Here is a tiny trained network, its code and every weight. The questions are about switching its units off for an input and a target symbol, where a switched-off unit gives its printed mean instead of its output.

import numpy as np


def w(rows, s, z=0):
    codes = np.array(rows[::2]) - 128.0
    scale = np.full(codes.shape[1], s)
    scale[-1] = z or s
    return codes * scale


def f(y):
    return y / 2 * (1 + np.tanh(0.7978845608 * (y + 0.044715 * y**3)))


def softmax(a):
    e = np.exp(a - a.max(-1, keepdims=True))
    return e / e.sum(-1, keepdims=True)


def log_softmax(a):
    a = a - a.max(-1, keepdims=True)
    return a - np.log(np.exp(a).sum(-1, keepdims=True))


def net(x, mask):
    ids = ['ΓΛημξπψω'.index(c) for c in x.split()]
    T = len(ids)
    res = E[ids] + P[:T]
    q, k, v = (res @ M[0].T for M in (Q, K, V))
    z = softmax(np.where(np.tri(T) > 0, q @ k.T / 3**0.5, -1e9)) @ v
    res = res + np.where(mask[0], z, O[0][:, -1]) @ O[0][:, :-1]
    y = f(res @ A[0][:, :-1].T + A[0][:, -1])
    res = res + np.where(mask[1:9], y, B[0][:, -1]) @ B[0][:, :-1]
    return log_softmax(res[-1] @ U[:, :-1].T + U[:, -1])


Q, K, V, O, A, B = {}, {}, {}, {}, {}, {}
E = w([
[85,28,87,167,93,196,113,98,67],'Γ',
[80,31,73,86,222,216,93,75,161],'Λ',
[170,115,159,139,185,114,2,58,158],'η',
[195,120,61,179,102,225,84,109,132],'μ',
[85,30,66,210,92,196,107,101,75],'ξ',
[165,123,156,201,131,72,26,70,57],'π',
[245,196,120,184,69,150,54,124,51],'ψ',
[229,168,144,121,164,170,19,88,177],'ω',
],0.0075)
P = w([
[139,103,161,115,84,165,73,174,189],'0',
[154,131,131,123,69,137,101,56,129],'1',
[180,90,162,84,192,158,52,138,86],'2',
[201,107,57,121,129,160,121,81,2],'3',
[177,99,121,147,172,109,197,165,144],'4',
[115,185,191,168,214,147,169,122,146],'5',
],0.0085)
Q[0] = w([
[53,206,151,131,130,249,50,10,56],'h0',
[222,22,118,122,157,207,30,86,31],'h0',
[101,118,42,58,80,98,62,134,107],'h0',
],0.013)
K[0] = w([
[189,25,166,172,183,190,39,240,77],'h0',
[57,141,179,117,22,170,59,117,240],'h0',
[138,147,62,158,148,7,222,156,94],'h0',
],0.013)
V[0] = w([
[161,187,185,133,145,26,77,90,188],'h0',
[167,204,110,81,194,182,148,180,252],'h0',
[111,100,97,102,254,138,119,22,119],'h0',
],0.018)
O[0] = w([
[109,48,255,172,54,241,149,110,62,157],'h0',
[175,11,177,148,103,46,244,188,95,76],'h0',
[168,29,114,102,38,97,32,137,74,1],'h0',
],0.0075,0.0047)
A[0] = w([
[73,190,152,133,182,124,164,163,143,39],'n0',
[78,174,51,75,122,87,79,169,127,122],'n1',
[86,120,187,86,89,84,245,148,131,3],'n2',
[69,135,106,185,107,80,57,178,97,161],'n3',
[107,159,69,17,125,40,198,182,117,100],'n4',
[183,54,46,61,77,56,92,169,136,108],'n5',
[150,103,165,54,95,117,153,133,173,72],'n6',
[107,120,145,12,86,136,89,171,70,134],'n7',
],0.011,0.0054)
B[0] = w([
[73,149,164,107,39,100,164,94,105,185],'n0',
[119,95,173,32,94,138,164,150,83,254],'n1',
[119,157,92,92,168,142,73,252,151,171],'n2',
[145,77,95,100,150,189,145,127,193,167],'n3',
[173,91,122,142,132,71,141,79,189,223],'n4',
[39,196,134,183,82,74,109,146,109,212],'n5',
[167,108,119,134,118,73,117,117,28,135],'n6',
[127,142,129,148,97,132,102,72,195,145],'n7',
],0.011,0.0057)
U = w([
[151,109,100,28,121,81,113,87,150,37],'Γ',
[134,111,78,137,92,45,90,94,129,7],'Λ',
[189,69,95,130,111,155,27,40,152,212],'η',
[216,99,73,148,229,53,158,163,194,236],'μ',
[162,119,94,30,112,82,126,83,140,28],'ξ',
[90,189,150,146,178,153,129,99,119,209],'π',
[142,159,141,163,210,55,252,96,193,183],'ψ',
[203,26,176,109,84,85,160,110,98,4],'ω',
],0.0039,0.0033)

Each question gives the input, a string of symbols that net reads in full, and the target symbol t.
The units are the heads (3 rows each of Q, K, V and O) and the neurons (one row each of A and B). Each row of codes is followed by its name. A weight is (code - 128) times the scale printed after its matrix; where a second scale follows, it is the last column's (O, A, B and U).
mask holds one flag per unit, heads first, then neurons. A switched-off unit (its flag False) gives its mean, the last column of its rows in O or B, instead of its output. The means were averaged over made-up inputs and are rounded, as every weight is.
A unit's drop is (log p(t) with every unit on - log p(t) with that unit switched off) / (log p(t) with every unit on - log p(t) with every unit switched off).
The circuit of an input: a set's keep is (log p(t) with only the set's units on - log p(t) with every unit switched off) / (log p(t) with every unit on - log p(t) with every unit switched off). Starting from all 9 units, units are removed one at a time, each time the one whose removal leaves the highest keep (on an exact tie, the one counted first), for as long as the keep stays at least 0.8.
units of the circuit, in order: the units of the circuit, biggest drop first
most important unit: the unit with the biggest drop
top k neurons: the k neurons with the biggest drops, biggest first
drop when u is switched off: that unit's drop, to one decimal
input ω π π, target μ: most important unit	n2
input ξ ψ ψ, target Γ: units of the circuit, in order	[h0, n1]
input ξ Γ ξ, target ξ: top 2 neurons	[n1, n0]
input ξ Λ ψ ω, target Γ: units of the circuit, in order	[h0, n1]
input π π η π π η, target η: units of the circuit, in order	[h0, n7]
input ω ω ψ, target μ: top 3 neurons	[n2, n1, n0]
input ω μ Γ ω, target μ: units of the circuit, in order	[n2, h0, n1]
input ξ π Γ Λ, target ξ: units of the circuit, in order	[h0, n1]
input Λ π π ξ, target Λ: units of the circuit, in order	[h0, n5]
input μ π ξ Λ, target μ: top 3 neurons	[n4, n1, n5]
input ω π ω, target ω: drop when n7 is switched off	0.0
input ω ω μ, target ω: drop when h0 is switched off	1.3
input ξ π μ π, target ξ: drop when h0 is switched off	1.3
input π π π μ μ μ, target η: top neuron	[n5]
